Here is a tiny trained network, its code and every weight. The questions are about switching its units off for an input and a class, where a switched-off unit gives its printed mean instead of its output.

import numpy as np


def w(rows, s, z=0):
    codes = np.array(rows[::2]) - 128.0
    scale = np.full(codes.shape[1], s)
    scale[-1] = z or s
    return codes * scale


def norm(h):
    return h / np.sqrt((h * h).mean(-1, keepdims=True) + 1e-5)


def f(y):
    return np.maximum(y, 0)


def log_softmax(a):
    a = a - a.max(-1, keepdims=True)
    return a - np.log(np.exp(a).sum(-1, keepdims=True))


def net(x, mask):
    res = np.array(x, float).reshape(1, 3) / 4 @ E
    u = 0
    for l in range(3):
        y = f(norm(res) @ A[l][:, :-1].T + A[l][:, -1])
        res = res + np.where(mask[u : u + 11], y, B[l][:, -1]) @ B[l][:, :-1]
        u += 11
    return log_softmax(norm(res)[-1] @ U[:, :-1].T + U[:, -1])


A, B = {}, {}
E = w([
[39,77,183,49,113,148,117],'x0',
[179,117,172,138,229,129,255],'x1',
[174,55,236,213,59,101,134],'x2',
],0.0062)
A[0] = w([
[118,254,101,104,151,162,85,130],'0.n0',
[91,68,174,100,189,136,114,26],'0.n1',
[71,120,85,117,91,82,98,3],'0.n2',
[134,167,167,168,51,198,92,74],'0.n3',
[131,45,133,72,198,144,171,189],'0.n4',
[147,60,150,173,92,91,155,54],'0.n5',
[63,139,118,134,189,110,120,105],'0.n6',
[81,135,135,52,151,115,131,64],'0.n7',
[162,116,86,157,141,77,162,129],'0.n8',
[174,124,114,172,184,145,157,124],'0.n9',
[60,127,185,138,154,187,72,14],'0.n10',
],0.0068,0.0025)
B[0] = w([
[149,77,208,108,127,26,86,255],'0.n0',
[100,200,98,104,30,130,179,171],'0.n1',
[177,24,54,114,130,224,80,180],'0.n2',
[143,15,120,100,154,176,128,199],'0.n3',
[146,104,116,129,81,213,70,245],'0.n4',
[149,100,182,126,154,83,57,206],'0.n5',
[150,103,183,126,143,87,75,178],'0.n6',
[135,117,144,116,107,77,158,191],'0.n7',
[32,101,103,100,2,97,162,212],'0.n8',
[131,73,114,113,106,244,84,239],'0.n9',
[115,199,219,85,33,197,199,167],'0.n10',
],0.0047,0.0041)
A[1] = w([
[72,187,97,2,198,138,167,94],'1.n0',
[183,109,75,201,125,197,58,64],'1.n1',
[120,134,138,115,40,93,33,154],'1.n2',
[88,174,60,175,88,124,32,3],'1.n3',
[107,65,192,114,118,133,132,75],'1.n4',
[218,78,112,123,145,47,93,170],'1.n5',
[145,107,169,64,162,124,243,152],'1.n6',
[175,225,87,195,91,44,168,7],'1.n7',
[103,75,116,73,62,149,169,90],'1.n8',
[178,203,33,233,116,67,152,88],'1.n9',
[93,161,45,75,204,118,121,55],'1.n10',
],0.006,0.002)
B[1] = w([
[131,155,138,198,117,87,115,208],'1.n0',
[67,130,157,71,87,125,200,199],'1.n1',
[164,107,131,121,160,145,157,255],'1.n2',
[175,77,60,197,145,202,126,180],'1.n3',
[101,141,104,183,134,83,179,194],'1.n4',
[78,123,229,83,118,141,156,217],'1.n5',
[120,130,79,197,87,180,128,201],'1.n6',
[100,217,144,67,59,121,153,157],'1.n7',
[167,159,144,96,121,100,152,194],'1.n8',
[1,185,194,67,43,135,154,190],'1.n9',
[181,160,175,183,125,59,53,180],'1.n10',
],0.0066,0.0055)
A[2] = w([
[144,73,64,144,109,184,60,15],'2.n0',
[127,131,100,52,124,233,168,125],'2.n1',
[163,118,179,182,142,23,62,109],'2.n2',
[120,46,178,148,151,59,155,113],'2.n3',
[104,108,169,87,60,139,118,127],'2.n4',
[107,99,174,69,240,119,175,152],'2.n5',
[139,189,116,78,199,99,84,26],'2.n6',
[147,185,93,106,216,88,90,117],'2.n7',
[106,91,171,88,82,112,31,121],'2.n8',
[156,153,106,178,204,223,172,59],'2.n9',
[254,115,154,117,92,148,148,252],'2.n10',
],0.0078,0.0026)
B[2] = w([
[223,88,110,124,143,169,185,164],'2.n0',
[118,133,160,179,165,88,87,199],'2.n1',
[117,120,145,160,254,52,72,187],'2.n2',
[122,180,90,143,157,109,86,196],'2.n3',
[134,168,127,114,166,99,167,253],'2.n4',
[106,146,45,31,105,171,121,146],'2.n5',
[118,58,215,195,123,40,70,153],'2.n6',
[80,70,198,213,167,109,147,160],'2.n7',
[137,147,133,201,113,161,192,237],'2.n8',
[179,37,101,113,52,172,124,171],'2.n9',
[122,125,54,74,146,139,46,236],'2.n10',
],0.0078,0.0068)
U = w([
[137,87,173,209,172,41,81,199],'0',
[209,47,52,142,78,253,154,129],'1',
[78,195,173,83,46,120,210,200],'2',
[124,150,50,13,180,127,105,4],'3',
],0.014,0.0016)

Each question gives the input, the list of numbers given to net, and the class t.
The units are the neurons (one row each of A and B). Each row of codes is followed by its name. A weight is (code - 128) times the scale printed after its matrix; where a second scale follows, it is the last column's (A, B and U).
mask holds one flag per neuron, layer by layer. A switched-off neuron (its flag False) gives its mean, the last column of its row in B, instead of its output. The means were averaged over made-up inputs and are rounded, as every weight is.
A unit's drop is (log p(t) with every unit on - log p(t) with that unit switched off) / (log p(t) with every unit on - log p(t) with every unit switched off).
The circuit of an input: a set's keep is (log p(t) with only the set's units on - log p(t) with every unit switched off) / (log p(t) with every unit on - log p(t) with every unit switched off). Starting from the 12 units with the biggest drops (on a tie, the unit counted first), units are removed one at a time, each time the one whose removal leaves the highest keep (on an exact tie, the one counted first), for as long as the keep stays at least 0.8.
circuit, biggest first: the units of the circuit, biggest drop first
unit that matters most: the unit with the biggest drop
k most important neurons: the k neurons with the biggest drops, biggest first
top k neurons in layer l: the k neurons of layer l with the biggest drops, biggest first
input [-7,5,3], class 2: unit that matters most -> 1.n9
input [0,-8,-7], class 1: circuit, biggest first -> [1.n3; 2.n0]
input [-8,7,-7], class 2: circuit, biggest first -> [1.n9; 0.n8]
input [8,2,7], class 2: circuit, biggest first -> [0.n1; 2.n2]
input [6,-6,-6], class 0: 4 most important neurons -> [0.n4; 0.n9; 1.n6; 0.n8]
input [-4,-1,-4], class 0: 3 most important neurons -> [1.n10; 0.n0; 0.n4]
input [6,5,3], class 2: top 2 neurons in layer 2 -> [2.n2; 2.n9]
input [2,3,3], class 3: top 3 neurons in layer 0 -> [0.n4; 0.n5; 0.n0]
input [-3,0,1], class 3: 2 most important neurons -> [0.n9; 0.n8]
input [1,4,3], class 1: top 3 neurons in layer 1 -> [1.n9; 1.n10; 1.n6]
input [-4,-1,0], class 2: 2 most important neurons -> [0.n4; 1.n9]
input [6,5,-5], class 2: 3 most important neurons -> [0.n1; 0.n4; 1.n6]
input [3,3,-2], class 3: top 4 neurons in layer 1 -> [1.n8; 1.n9; 1.n3; 1.n1]
input [-4,7,-7], class 0: top 3 neurons in layer 1 -> [1.n10; 1.n0; 1.n3]
input [2,8,-8], class 0: 2 most important neurons -> [1.n10; 1.n0]
input [2,-2,1], class 3: top 2 neurons in layer 1 -> [1.n9; 1.n8]
input [7,0,-7], class 0: top 2 neurons in layer 0 -> [0.n8; 0.n9]
input [0,0,2], class 3: unit that matters most -> 2.n5
